In the rows, zero is written as 128.
Each row of numbers belongs to one of the objects below and depends on some of the facts about them. Some rows are named. Which object is each other row?

Some facts about the objects:
Δ: belongs to class; π: uses; Λ: hangs directly under
[bakur,bipul,dogrim,feskil,fluni,grutrutal,kluplun,mabridra,nubem,plipam,rizur,stiski,stude,treke,vibo] Δ 335
[batak,botri,drofu,gike,klekli,skedu,suplak] Δ 701
[bebipin,dugribro,fletar,furar,futu,trevem,zagram] Δ 127
[bifon,brotas,fiskas,guklam,klakel,nofur,plurun,turo,zuskove] Δ 809
[brapaklok,deflu,didil,ditel,grevon,skudifli,tistebe,vatrus] Δ 382
[brotur,brubroli,drabral,flenus,goplabas,gulo,punefam,staplir] Δ 328
[demubir,fovol,gestek,gigul,gipus,motruk,plabiba,zokliflek] Δ 819
[ditrom,kesu,ketruk,skiskezen,tarobim] Δ 555
[draklusik,flaku,flizuga,gragobrin,peplem,pofu,rako,trabe] Δ 151
[drolak,funel,ketri,kisok,klinek,miplik] Δ 520
[fibrek,gragri,kape,mistugral,pamagan,pledrok,ritre,stimom,tezon,zurus] Δ 551
[flema,kestok,sograr] Δ 720
[flonaga,gobam,gregum,grusil,klisin,klopu,ratres,runan,sini,sozes,zife] Δ 203
[gremizi,grofluskas,pomeno,sivu,trabul,zople] Δ 248
π skedu <- bipul,fiskas
π rizur <- bipul,kletovu,vatrus
π klafim <- botri,druti,klekli
π draklusik <- dafis
π pletraskom <- dafis
π flenus <- dafis
π drakluma <- dasto
π vife <- dasto,ketri,motruk
π zabrer <- dogrim
π lomem <- drofu,zife
π feklek <- drofu
π mistugral <- droko
π padu <- druti,pleskera
π nubem <- fave,klinek
π zedom <- fave
π tarobim <- fave
π kesu <- fiskas
π grusil <- fiskas,flema
π brotas <- fiskas,staplir
π skugan <- flaku
π zople <- flema
π tistebe <- flema,rako
π stimom <- flema
π skiskezen <- flonaga,gragri
π tapunen <- gipus
π gunola <- gipus
π goplabas <- gragri
π dapam <- gregum,staflem
π ditrom <- gremizi
π fovol <- grutrutal
π kape <- kekar
π grevon <- kestok
π futu <- ketruk,kisok
π grafli <- kisok,pokler,ziklam
π brapaklok <- kisok
π moges <- klekli
π brotur <- klekli
π drolak <- klinek,klonagik,stiski
π flabraden <- klinek
π klisin <- kloklik,pubraplu
π sozes <- kloklik
π trabul <- klonagik,trozas
π kladanin <- klonagik
π pepon <- miplik
π didil <- miplik
π mabridra <- motruk,nuri,zife
π vibo <- motruk
π fluni <- motruk,sivu
π foflimem <- motruk
π vegrok <- motruk
π suplak <- plurun
π grofluskas <- pokler
π ritre <- pubraplu
π kluplun <- punefam
π fletar <- rako
π gulo <- rako
π klubal <- seklim
π dadaril <- seklim
π bistok <- sini
π nakli <- staflem
π klopu <- staplir
π drabral <- stiski,zife
π furul <- stuflon
π drimon <- trozas
π nofur <- vatrus
π plipam <- vatrus
π sive <- zurus
{bakur,dromu,gestek,grevon,toplo} Λ druti
{batak,deflu,gragri,kesu,plipam,pofu,staplir,trabul} Λ pokler
{bebipin,dafis,gragobrin,ketruk,vatrus,zurus} Λ brobrar
{bifon,sivu} Λ kloklik
{bipul,grofluskas,punefam,tezon} Λ pepon
{botri,brotur,pletraskom} Λ drakluma
{brapaklok,draklusik,flenus,kisok,klonagik,nuri,pubraplu,sidros} Λ lomem
{brotas,futu} Λ ziklam
{brubroli,dadaril,fibrek,gremizi,miplik,sini,skugan} Λ stuflon
{dasto,flizuga,kestok} Λ sive
{demubir,feskil,guklam,pledrok,ploklere,zagram} Λ vife
{didabrum,peplem} Λ zedom
{didil,flaku,grusil,kekar,ketri,klakel,riplagrim,trevem} Λ stosam
{ditel,flema,flonaga,foflimem,mabridra} Λ treplos
{ditrom} Λ droko
{dofa,fovol,gike,klinek,rizur,skudifli,sozes} Λ grafli
{dogrim,funel,gigul,ratres,skiskezen} Λ nakli
{drabral,klafim,plurun,sograr} Λ tapunen
{drofu} Λ stuvem
{drolak,feklek,klekli,pamagan,treke,trozas} Λ brusimon
{dugribro,stiski,zuskove} Λ zabrer
{fiskas,gobam,nubem,tarobim} Λ staflem
{fletar} Λ takol
{flinor,guki,gulo,klisin,suplak,trorukle,turo,vibo} Λ kladanin
{flodrek,gipus} Λ fustesta
{flumim,gregum,kluplun,migize,plabiba,zople} Λ sanim
{fluni,trarir} Λ dapam
{furar} Λ drimon
{furul,trabe} Λ bistok
{goplabas,zokliflek} Λ moges
{grutrutal,rako,runan} Λ plaplun
{gunola,motruk} Λ flabraden
{kape} Λ klumes
{klopu} Λ pleskera
{mistugral,nofur} Λ seklim
{plestemim,pomeno,ritre,zife} Λ plabam
{skedu} Λ kletovu
{stimom} Λ skuda
{stude} Λ padu
{tistebe} Λ klubal

Some rows with their names:
[126 119 140 136 124 129 117 122 125 141 111 126 132 138 151 120 123 123
 126 125 129 125 124 137 145 132]: trarir
[146 124 123 133 146 147 139 154  92 149 122 106 137 165 123 132 120 124
 142 123 148 153 136 127 122 123]: moges
[180 136 147 122 145  79 111  93 155 132 120 114 116 138 134  91 106 101
 102  78  88 168 100 127 159 156]: miplik
[118 114 115 139 132 116 116 124 129 139 120 111 135 124 189 147 124 111
  96 119 128 110 121 121 143 127]: nuri
[105 117  97 129 101 103 156 129 174 133 151 130 134  94 114 141 150 126
 136 156 118 118 127 136 130 116]: feskil
[137 138 110 134 145 176 120 162  57 119 110 134 118 110 134 145 138 127
 155 118 177 116 183 105 115 122]: brusimon
[144 122 117 133 147 148 139 149  95 148 120 107 136 162 121 134 122 125
 143 120 149 151 134 127 122 123]: drimon
[122 128 141 168 123 134 110 113 105 157 112 115 135 152 149 114 137 115
 127 128 113 136 134 133 144 132]: tarobim
[110 132 147 143  88 132 152 148 141 117 107 153 139 135 117 101 142 132
 139 124 111 118 110 137 142 149]: pofu
[124 114 113 144 136 116 111 130 130 143 121 105 138 126 188 145 126 114
  97 119 123 114 116 123 141 128]: klonagik
[ 95 110 138 151 113 167  97 116 105 159  87 140 140 155 157 130 151 114
 126 114 130 121 138 124 162  94]: skiskezen
[145 135 156  70 164 132  76 157 111  48 149 149 117  88 113 143  94 199
 119  98 147  77 103 125  95 129]: skudifli
[107 119  99 125  98 103 156 125 172 133 151 137 136  93 116 142 147 128
 133 157 117 123 127 134 126 112]: treke
[114 123  92 168  77 138 158 101 175 127 113  90 128  94 131 111 145  99
 125 160 104 140 145 139 120 134]: plurun
[127 122 106 148 141 169 121 178  59 155 105 114 140 140 143 152 133 129
 175 130 181 129 159 121 122 118]: vegrok
[125  97 100 117 102 151  89 126 146 141  83 158 127  86 140 160 170 127
 123  70 129 111 117 109 176  47]: peplem
[128 112 139  90 145 121  74 164 130  88 133 127 139 133 122 145  84 195
 139 100 147 101  70 139 121 132]: grevon
[136  96  87  88 107 140  79  82 172 141 132 158 112  35  87 167 172 131
 152  90 124 125 151 116 161   7]: vibo
[130 109 123  97 174 106  74 167 132  98 137 124 147 123 151 181  96 192
 102 100 147  83  51 127 116 109]: brapaklok
[101 132 150 135  95 123 150 152 130 123 111 164 137 146 120 102 137 134
 146 118 115 123 113 132 150 155]: batak
[109 120 102 119  96 107 168 130 178 132 142 146 128  88 124 145 141 117
 132 165 126 120 127 139 127 114]: grutrutal

Name these rows:
No name comes twice in this set of rows, the named rows included.
[ 92 133 121 148  73 107 174 144 157 125 131 156 145 113  87 114 168 137
 152 144 105 112 114 135 134 135] => plipam
[126 122 168  91 115 129 111 181 130  73 112 169 142 140 111 117  91 190
 148  91 143  95  65 139 133 150] => deflu

Now the same objects, written a new way:
Some objects and their rows:
[131 113 121 118 134 124 128 121 137 128 123 119 107 133 139 121 125 119
 110 130 119 128 120 133 100 121 123 123 134 117 120 131 137 128 112 125
 123 132 130 135 133 122 125 125 137]: feklek
[123 117 130 128 122 110 130 130 139 136 134 124 143 136 161 145 138 129
 159 100 129 149 119 139 123 139  98 146 109 144 122 111 137 141 143 177
 143 118 108 138 118 126 142 154 153]: druti
[123 114 118 124 123 127 123 121 145 138 128 130 139 134 161 138 154 126
 142 101 126 143 112 132 130 127 125 141 116 139 120 118 130 154 135 159
 128 126 120 151 112 129 131 146 139]: stuflon
[125 126 128 128 131 119 131 129 145 124 112 123 113 136 121 129 134 129
 117 132 127 130 119 118 105 137 123 122 134 115 116 136 132 121 109 123
 134 122 132 124 127 122 132 125 133]: furul
[ 84 185  85 165 131 135 114  61 107 143 180 137 161 130 112 113 107 179
 178 207 149 142 117 130 189 108 131 183  73 134 172 100 102  87 107 115
 167 132 142 124 155 154  43  90  85]: fiskas
[123 115 120 128 126 124 125 123 144 139 129 129 142 135 161 142 156 126
 143 105 126 142 112 134 133 131 125 141 114 135 119 118 133 155 141 160
 130 121 122 149 112 130 129 145 142]: staflem
[ 75 176  78 141 126 139 123  70 106 144 163 139 147 117  92 106  89 174
 165 196 164 149 123 113 155 105 127 172  83 146 174 104 102  66  78  98
 161 141 139 120 153 143  61  95  72]: nofur
[122 117 119 130 127 122 124 122 143 137 129 128 139 135 157 141 155 125
 139 108 124 140 113 134 131 132 123 138 117 131 119 120 134 152 140 156
 130 120 123 146 115 130 128 141 141]: seklim
[183 134 175 149 109 118 117 163 141 113 113  95 150 131 136 133  98  97
 115 142 109  87 191 153 189 129 160 160 156 128 115  98 121 152 179 118
 138 129 127 112 112 142 136 131 101]: vatrus
[138 125 133 135 121 133 115 116 149 127 122 126 135 145 151 130 153 139
 138 119 107 132 107 134 143 129 131 147 119 123 117 128 121 153 123 154
 137 135 130 144 124 135 120 138 144]: kletovu
[166 106 173 115 112 121 134 158 172 118  82 101 102 155 142 134 165  97
 107 110  88 112 124 120  78 155 127 111 163 117  85 140 145 152 131 134
 115 120 122 139 104 115 169 135 159]: fovol
[121 117 120 129 126 122 126 122 143 138 128 130 139 136 157 142 156 125
 142 107 126 142 113 133 132 133 124 137 116 132 118 121 134 152 141 155
 132 119 123 146 113 130 129 141 140]: kloklik
[163  42 107 151 171  46 120 157 210  95  63  85  86 161 193 163 103  90
  24  79 114 128 136 186 128 134 125 131 155  23  71 145 154 196 114 162
 170 104 158 116 130 132 134 163 159]: sivu
[165 108 173 122 115 118 132 157 171 119  88 101 104 157 147 136 169  95
 111 114  86 110 123 126  85 156 127 111 163 112  83 138 147 158 144 137
 115 114 123 139 105 116 165 133 161]: demubir
[167 109 175 124 118 115 134 158 171 117  88  98 102 158 142 135 168  97
 108 118  87 107 124 126  83 158 127 109 163 107  82 141 148 153 143 133
 116 110 125 133 107 117 165 128 162]: zokliflek
[ 83 133  83 150 182 130 123  94  97 108 146 189 112 123  96 126 133 209
 113 104 150 161  54 125 137 120 101  87  91  73 154 199 104 118  62 148
 148 139 156 105 190 130 101 128 174]: fletar
[132 127 124 146 151 106 136 116 139 136 146 123 118 129 147 129 150 125
 113 132 119 125 111 132 129 120 126 122 131 117 100 113 135 134 137 128
 119 118 114 129 133 117 124 117 145]: trozas
[ 64 171  67 140 134 128 133  73 101 152 173 140 151 111 100 116  92 163
 167 193 178 153 126 115 151 108 123 164  80 150 175  97 116  66  96 100
 155 125 135 122 146 139  65  97  72]: zuskove
[122 138 129 127 124 129 130 122 130 133 131 123 129 132 123 127 131 128
 138 144 129 127 128 122 120 133 126 131 126 132 129 124 131 117 127 121
 128 122 127 129 124 128 124 120 122]: pledrok
[130 109 118 126 136 119 122 122 130 127 132 113 115 147 151 134 125 109
 124 144 115 125 127 155 108 136 118 123 125  97 131 140 154 135 144 134
 131 110 145 137 133 131 109 116 143]: dasto
[159  59 115 159 168  44 129 162 225  96  53  97  94 152 176 167 121 108
  28  64 123 133 127 159 138 138 127 135 158  40  56 136 135 191  98 162
 174 109 145 108 121 127 152 172 152]: pomeno

Rows to name:
No name comes twice in this set of rows, the named rows included.
[124 118 121 128 128 122 126 124 142 135 127 127 134 136 151 138 150 127
 136 113 125 139 113 131 127 131 124 136 121 129 118 123 132 146 133 149
 131 122 125 143 118 129 129 139 140] => droko
[122 138 128 134 127 125 132 122 128 134 135 122 133 133 127 130 136 127
 142 146 129 126 128 125 126 135 125 132 123 129 128 120 134 120 140 124
 129 116 127 129 125 128 120 116 126] => zurus
[144  57 102 150 166  56 129 164 233  99  35 106  95 148 166 168 135 104
  17  58 137 135 126 145 134 141 150 123 164  38  57 147 135 196  92 141
 166 106 161 117 107 127 150 170 132] => grofluskas
[124 127 127 143 138 110 132 127 143 131 128 122 128 141 140 141 148 126
 131 133 125 128 118 133 127 143 122 124 124 108 116 130 140 136 143 137
 135 105 131 128 126 127 123 123 142] => dafis
[128  89 106  87 111 148 113 119 132 131 115 122 115 134 163 120 117 106
 125 105 117 146 123 145  89 112 122 140 122 138 141 133 139 146 107 149
 121 149 135 163 118 131 124 151 133] => vife
[188 135 181 135 100 129 118 167 146 101  90  94 130 128 108 116  79 105
  97 146 106  85 192 136 165 124 161 157 170 130 115 111 107 134 134  98
 137 151 130 104 119 138 145 131  91] => tistebe
[122 113 120 112 116 134 128 125 147 133 110 131 127 130 143 129 142 126
 130 100 128 144 114 119 110 126 124 137 125 144 121 125 124 141 105 145
 129 139 122 147 114 125 139 148 131] => dapam
[124 119 130 129 124 110 131 131 140 133 130 122 135 136 149 141 136 131
 149 109 129 144 119 134 118 140 103 140 114 136 121 117 136 135 135 165
 140 118 113 133 122 126 141 146 149] => pleskera
[110 116 104 121 127 136 124 123 150 142 113 139 139 132 150 144 173 119
 130 104 136 141 111 121 132 133 151 126 122 126 119 130 135 158 138 135
 123 115 141 156  98 131 124 138 120] => ziklam
[173  90 161 118 126 117 122 147 152 119 112  85  98 170 176 138 152  70
 110 138  70 100 136 167  82 152 123 106 154  84 101 145 174 167 181 143
 111  99 139 146 114 125 135 116 174] => motruk
[139 148 147 135 118 139 121 117 137 118 118 121 120 142 108 113 127 144
 132 161 108 118 124 119 126 131 132 139 130 122 127 135 114 115 102 113
 137 139 135 122 139 133 115 111 124] => stimom

The same objects again, as new rows of numbers:
Known rows:
[131  96 128 103 122 133 148 139 113 123 158 115 146 130 121 163 124 133
 139 126 105 142 113 133 129 140 145 123 116 161 158 127 132 143 135]: guki
[167 150 113 172 166 142 118  88  83 164 194 164 129 136 167 118 134 113
 147  81 103 127 145 107 106 126 111 124 154 129 139 107 132 126 128]: gigul
[150 151 134 133 173 158 114 138  90 143 145 110 104 152 127 138 138 160
 143 105 127 118 137 119 135 133 107  71 139 107 141 132 178 117 140]: klekli
[138 121 161 115 100 113  92 169 121 151 130 133 131 137 136  98 124 119
 101  98 127 151 110 104  93 110 161 144 131 101 165 119 144 129 168]: fiskas
[118 129 162 122  85 134 125 119 121 137 126 111 125 112 140 115 141 136
 103 155 130 117 121  98 143 110 128 166 145 103 121 148 138 117 157]: kletovu
[136 131  92 127 157 150 108 127  93 159 127 128 151 106 163 122 130 137
 146 130 142 139 142 117 139 128 102 109  74 114 150 112 143 139 140]: peplem
[ 72 139 116 100 125 127 116 129 153 129  72 122 127 119 136 174 101 122
 148 152 144 117 120 176 135 132 102  80  74 145 118 138 118 133 145]: fluni
[133 112 124 124  86  99  87 171 144  98 113 126 137 154  96  87 133 104
 119  99 133 155 111 112  85 114 158 130 118 155 119 126 123 128  93]: brubroli
[134  91 126 119 105 106  84 180 140  76 113 131 150 170 100 120 145 143
 126  94 143 132 108  94  89 107 138 118 130 163 114 133 121 127  71]: brotur
[161 138 107 155 138 126 100 126  86 154 175 162 141 142 158 105 138 109
 139  77 115 146 129  88  81 114 121 135 143 144 130 111 131 133 104]: dugribro
[128 128 145 128 113 154 127 134 115 114 130  96 122 134 126 120 163 162
 120 155 140 102 118  91 151 114 114 141 148 129 101 162 155 109 124]: pleskera
[122  67 144  86  63  90 109 167 125 101 141 131 170 145 114 153 120 117
 118 101 107 162  96 103  80 117 162 150 122 172 151 121 108 153 110]: gulo
[118 131 136 129  98 139 136 114 122 125 126 109 128 113 131 120 147 137
 120 161 133 114 125 104 148 117 116 157 140 128 101 150 132 119 125]: fustesta
[124 108 157 119 110  92 107 189 131 102 104 140 129 138 119 102  97 104
  94 106 178 150  55  80  71 105 170 158 148 121 160 117 139 151 122]: staplir
[146  91 153 164 172 149 140  67 166 115 159 155 148 112 161 127 133 139
 125 130 110  87 144 165 176 131 144 152 122 101 184 110  93 111 202]: stimom
[108 132 125  96 134 133 131 155 132 134  83  92 115 117 103 140 114 142
 131 149 143 138 134 154 153 143 126  89  92 103 143 129 153 136 143]: dogrim
[156 110 128 175 191 165 157  83 161 116 167 141 133 118 140 111 144 139
 140 137 117  89 142 171 181 141 147 136 120 127 168 123 113 106 182]: pledrok
[135 131  93 126 155 150 108 126  94 160 128 128 150 107 163 121 129 139
 144 131 142 138 143 117 140 128 101 109  76 115 151 113 144 140 141]: trabe
[ 93 113 138 104 148 112 131 125 132 103  66 118 125 100 129 169  75 133
 117 153 181 123  98 133 141 135 114 107 102  78 163 104 133 161 135]: plipam
[114 125 133 130  96 134 134 103 123 116 123 113 135 112 133 128 147 136
 122 161 133 111 130 105 148 116 109 156 137 129  97 145 122 121 114]: bistok
[142 168 141 154 176 139 151  67 102 158 165 137  86 134 136 168 112 124
 145 102  91 114 160 154 136 151 101  88 175  95 138 112 140 126 140]: funel

Rows to name:
No name comes twice in this set of rows, the named rows included.
[136  93 121 101 104 122 131 155 101 125 161 123 156 136 125 151 127 125
 138 112 108 156 104 110 103 129 148 133 116 176 152 126 131 147 117] => turo
[125  91 142 113 120 117 162 109 134  98 160 121 133 140 100 193 118 129
 141 117  87 127 123 151 130 146 142 118 151 163 146 125 110 142 113] => klisin
[122 125 116 105  93  89 102 167 148  87 119 161 153 154 129 111 107 108
 113 119 141 159 103 136  70 126 148 142 109 181  83 127  98 126  91] => drabral
[124 113 164 130 121 104 128 107 157 108 125 139 118 141 113 151 113 122
 116 110 108 119 133 149 122 131 141 127 157 107 144 116 104 126 139] => klopu
[140 157 141 110 108 140 152 138 106 125 144 110 119 116 135  94 133 147
  94 178 138 141 123 118 143 139 136 169 140 122  83 151 153 108 139] => fave
[133 130 150 129 117 159 122 142 111 112 131  92 118 140 122 116 167 169
 121 152 142 100 117  88 151 112 114 134 149 128 103 166 164 103 129] => druti
[124 141 137 135  92 143 124 114 120 125 127  97 117 117 121  95 151 128
 119 157 131 119 128 108 149 119 125 148 135 124 102 152 148 109 134] => stuflon
[139 168 124 138 187 154 193  88 114 236 129 138  71 129 120 134 129 106
 158  98  93 128 178 163 139 167 109 135 210 109 156 113 157 159 138] => kisok
[ 86 146 132 132  91 141 123 103 138 131 119 132 128 119 159 141 137 116
 134 164 138  97 104 127 129 107 103 148 125 168  79 168 115 113 140] => vegrok
[133 141 116 140 150 121 151 191 150 150 140 137 125 118 120 146 139 144
 121 124 123 131 133 116 128 108 152 117 115 103 131 137 108 119 132] => kekar
[130 107 125 101 154 138 134 145 148 158  91 148 135 149 132 117 140 145
 134 112 137 128 150 147 125 142 119 151 148 143 139 122 129 147 125] => sidros

Now the same objects, written a new way:
Some objects and their rows:
[140 110 158 123 139 125 120 132 154 147 135 132 164  93 156]: gike
[120 120 132 134 130 119 116 128 125 129 131 126 127 124 130]: toplo
[136 187 100 159 123 140 134 106 157 137  59 111 156 179 117]: druti
[126  79 115  65 144 131 110 133 162 127 109 110 162 135 141]: stiski
[130 109 158 142 136 133 113 120 146 130 142 128 136 121 142]: pamagan
[120 120 131 134 130 120 117 128 127 128 131 126 126 125 128]: pletraskom
[130 151 137 147 121 157 109  94 181 152  92 119 178 124 167]: klekli
[141 137 125 125 147 118 154 154 129 121 120 136 132 146 100]: fustesta
[112 125 135 137 102 122 114 140 135 168 133 122 150 127 129]: bifon
[133 116 160 132 128 141 123 131 144 137 134 149 154  97 177]: skedu
[ 98 127 123 131  83 110 109 151 130 193 124 114 160 137 122]: tarobim
[124 139  99 128 177 153 172 130 145 134 118 153  92 182 104]: pokler
[136 122 110 153 118 146 100 132 136 151 147 136 109 161 121]: pofu
[120 120 132 134 130 119 117 128 126 128 131 126 126 125 128]: plestemim
[154 117 145 133 109 138 114  97 125 133 138 115 111 119 152]: miplik
[104  92 154 140  97 141  98 108 135 177 127 110 155 175 160]: flema
[127 112 135 111 114 146 140  82  85 147 163 117 174 144 167]: dasto
[112 116 127 100 163 117 135 146 148 130 113 142 177  98 150]: stude
[142 133 123 121 146 117 150 156 133 119 119 133 128 148  96]: drimon
[113 113 127  99 162 114 132 145 147 133 113 140 177  97 153]: treke
[ 96 166 146 127 143 138 128 134 139 134 130 140 127 104 120]: trorukle

Rows to name:
No name comes twice in this set of rows, the named rows included.
[130 140 162 100  79 169 157  53 117  77 188 133 167 131 167] => ketri
[112 119 131 127  88 135 111 117 129 175 126 112 148 149 147] => plurun
[163  94 138 115 106 137  92 109 145 123 133  98  91 135 128] => klinek
[103  95 152 139 100 142 100 108 140 175 129 109 158 174 154] => kestok
[103 100 158 148 113 127 102 131 145 169 136 118 159 152 139] => sograr
[114 103 138 109 118 132 126 118  92 142  98 159 160 117 239] => bipul
[ 91 157 143  88 175 137 148 147 155 137 123 154 187  76 145] => vibo
[116 110 130  91 161 123 142 135 135 135 129 139 196  99 159] => fluni
[140 147 122 132 145 118 151 150 134 122 111 134 137 146 100] => moges
[111 162 169 118 151 159 135 138 176 142 136 151 160  76 143] => suplak
[124  80 114 136 112 170 120 105  97 149 151  94 150 135 143] => nuri
[136 103 160 139 136 121 110 120 139 138 140 123 138 120 146] => fibrek
[123  74 104 140 112 160  91 130 134 136 116  88 101 142 116] => klonagik

